Here is a tiny trained network, its code and every weight. The questions are about switching its units off for an input and a target symbol, where a switched-off unit gives its printed mean instead of its output.

import numpy as np


def w(rows, s, z=0):
    codes = np.array(rows[::2]) - 128.0
    scale = np.full(codes.shape[1], s)
    scale[-1] = z or s
    return codes * scale


def norm(h):
    return h / np.sqrt((h * h).mean(-1, keepdims=True) + 1e-5)


def f(y):
    return y / 2 * (1 + np.tanh(0.7978845608 * (y + 0.044715 * y**3)))


def softmax(a):
    e = np.exp(a - a.max(-1, keepdims=True))
    return e / e.sum(-1, keepdims=True)


def log_softmax(a):
    a = a - a.max(-1, keepdims=True)
    return a - np.log(np.exp(a).sum(-1, keepdims=True))


def net(x, mask):
    ids = ['αζθμτψω'.index(c) for c in x.split()]
    T = len(ids)
    res = E[ids] + P[:T]
    r = norm(res)
    for j in range(3):
        rows = slice(2 * j, 2 * j + 2)
        q, k, v = (r @ M[0][rows].T for M in (Q, K, V))
        z = softmax(np.where(np.tri(T) > 0, q @ k.T / 2**0.5, -1e9)) @ v
        o = O[0][rows]
        res = res + np.where(mask[j], z, o[:, -1]) @ o[:, :-1]
    y = f(norm(res) @ A[0][:, :-1].T + A[0][:, -1])
    res = res + np.where(mask[3:19], y, B[0][:, -1]) @ B[0][:, :-1]
    return log_softmax(norm(res)[-1] @ U[:, :-1].T + U[:, -1])


Q, K, V, O, A, B = {}, {}, {}, {}, {}, {}
E = w([
[239,109,166,90,28],'α',
[60,88,46,48,112],'ζ',
[29,253,31,117,42],'θ',
[121,91,82,190,138],'μ',
[33,124,245,33,46],'τ',
[136,241,154,123,129],'ψ',
[36,113,208,228,108],'ω',
],0.0022)
P = w([
[172,123,126,115,206],'0',
[95,121,83,128,5],'1',
[103,111,78,159,23],'2',
[127,161,86,171,59],'3',
[103,135,134,168,76],'4',
[82,126,161,154,87],'5',
[89,106,129,124,88],'6',
[95,122,114,157,12],'7',
[69,140,125,148,23],'8',
],0.002)
Q[0] = w([
[120,197,134,161,207],'head 0',
[249,112,141,100,188],'head 0',
[50,125,130,155,2],'head 1',
[80,128,93,116,20],'head 1',
[101,135,157,155,39],'head 2',
[114,167,168,187,78],'head 2',
],0.006)
K[0] = w([
[138,110,48,147,32],'head 0',
[41,149,8,200,149],'head 0',
[131,144,144,149,239],'head 1',
[157,182,141,129,253],'head 1',
[91,120,93,80,223],'head 2',
[91,85,70,80,177],'head 2',
],0.0056)
V[0] = w([
[78,175,205,2,121],'head 0',
[8,183,124,174,194],'head 0',
[228,185,33,136,180],'head 1',
[151,31,144,191,168],'head 1',
[75,163,35,54,114],'head 2',
[132,247,217,178,145],'head 2',
],0.0044)
O[0] = w([
[171,205,171,129,206,241],'head 0',
[3,167,103,149,185,68],'head 0',
[90,96,236,139,140,50],'head 1',
[109,187,139,25,92,81],'head 1',
[130,65,54,90,177,249],'head 2',
[123,143,103,215,49,90],'head 2',
],0.0045,0.0019)
A[0] = w([
[108,115,121,145,127,97],'neuron 0',
[165,162,175,181,175,116],'neuron 1',
[101,154,91,179,107,140],'neuron 2',
[113,137,83,144,148,114],'neuron 3',
[121,143,61,138,131,125],'neuron 4',
[120,149,47,160,89,111],'neuron 5',
[133,126,104,143,126,119],'neuron 6',
[233,112,180,99,73,40],'neuron 7',
[168,40,216,136,165,72],'neuron 8',
[87,125,132,174,178,51],'neuron 9',
[225,242,95,157,211,7],'neuron 10',
[114,97,131,136,130,99],'neuron 11',
[3,125,213,47,90,40],'neuron 12',
[129,138,106,145,114,129],'neuron 13',
[110,121,114,152,115,92],'neuron 14',
[121,111,138,123,143,110],'neuron 15',
],0.0036,0.0019)
B[0] = w([
[112,113,139,110,132,103],'neuron 0',
[145,108,170,114,146,118],'neuron 1',
[149,107,108,110,146,232],'neuron 2',
[118,112,114,137,141,159],'neuron 3',
[131,106,95,146,140,210],'neuron 4',
[148,86,79,130,138,254],'neuron 5',
[127,117,118,128,132,147],'neuron 6',
[107,134,51,152,147,179],'neuron 7',
[112,59,128,138,106,113],'neuron 8',
[106,117,111,105,124,69],'neuron 9',
[103,160,255,132,182,195],'neuron 10',
[113,114,144,120,119,98],'neuron 11',
[136,152,215,144,200,147],'neuron 12',
[138,117,112,124,137,166],'neuron 13',
[126,117,127,113,130,112],'neuron 14',
[116,127,140,129,118,93],'neuron 15',
],0.0039,0.00077)
U = w([
[255,95,154,103,47,78],'α',
[125,66,85,5,211,8],'ζ',
[111,60,81,176,161,156],'θ',
[92,141,207,60,100,215],'μ',
[201,209,146,165,190,130],'τ',
[76,113,165,230,100,130],'ψ',
[66,212,53,122,72,175],'ω',
],0.0057,0.0017)

Each question gives the input, a string of symbols that net reads in full, and the target symbol t.
The units are the heads (2 rows each of Q, K, V and O) and the neurons (one row each of A and B). Each row of codes is followed by its name. A weight is (code - 128) times the scale printed after its matrix; where a second scale follows, it is the last column's (O, A, B and U).
mask holds one flag per unit, heads first, then neurons. A switched-off unit (its flag False) gives its mean, the last column of its rows in O or B, instead of its output. The means were averaged over made-up inputs and are rounded, as every weight is.
A unit's drop is (log p(t) with every unit on - log p(t) with that unit switched off) / (log p(t) with every unit on - log p(t) with every unit switched off).
The circuit of an input: a set's keep is (log p(t) with only the set's units on - log p(t) with every unit switched off) / (log p(t) with every unit on - log p(t) with every unit switched off). Starting from the 12 units with the biggest drops (on a tie, the unit counted first), units are removed one at a time, each time the one whose removal leaves the highest keep (on an exact tie, the one counted first), for as long as the keep stays at least 0.8.
circuit, biggest first: the units of the circuit, biggest drop first
unit that matters most: the unit with the biggest drop
which heads matter: for each layer, one digit per head in row order, 1 if its drop is at least 0.15 and else 0, layers parted by /
drop when u is switched off: that unit's drop, to one decimal
input α θ θ, target α: circuit, biggest first -> (head 0)
input θ θ τ, target θ: which heads matter -> 011
input θ ψ μ ψ θ, target θ: which heads matter -> 010
input μ α θ μ ω ψ, target μ: which heads matter -> 010
input μ θ ψ ω ζ θ α ω ω, target μ: which heads matter -> 010
input μ ψ μ, target μ: which heads matter -> 010
input τ μ ζ α θ μ, target τ: which heads matter -> 110
input ω ω θ ω α τ, target ω: which heads matter -> 011
input ζ μ ζ ζ τ ψ μ ψ, target ζ: which heads matter -> 001
input ω θ μ, target ω: which heads matter -> 110
input ω ω τ, target ω: circuit, biggest first -> (head 1; head 0)
input τ ζ α, target τ: which heads matter -> 100
input ψ ω ω ω τ, target ψ: which heads matter -> 011
input ω ω α, target ω: which heads matter -> 110
input μ θ θ, target μ: which heads matter -> 010
input ψ μ μ ω ψ μ α, target ψ: unit that matters most -> head 1
input ψ ω μ, target ψ: which heads matter -> 011
input α μ μ ζ, target α: drop when neuron 6 is switched off -> 0.0
input ζ ω α θ α, target ζ: drop when head 2 is switched off -> 0.9
input τ μ ω ζ τ, target τ: circuit, biggest first -> (head 0)
input α ω α ψ ζ, target α: drop when head 0 is switched off -> 0.9
input ζ ω μ τ ζ α ω ψ τ, target ζ: drop when head 1 is switched off -> 0.1
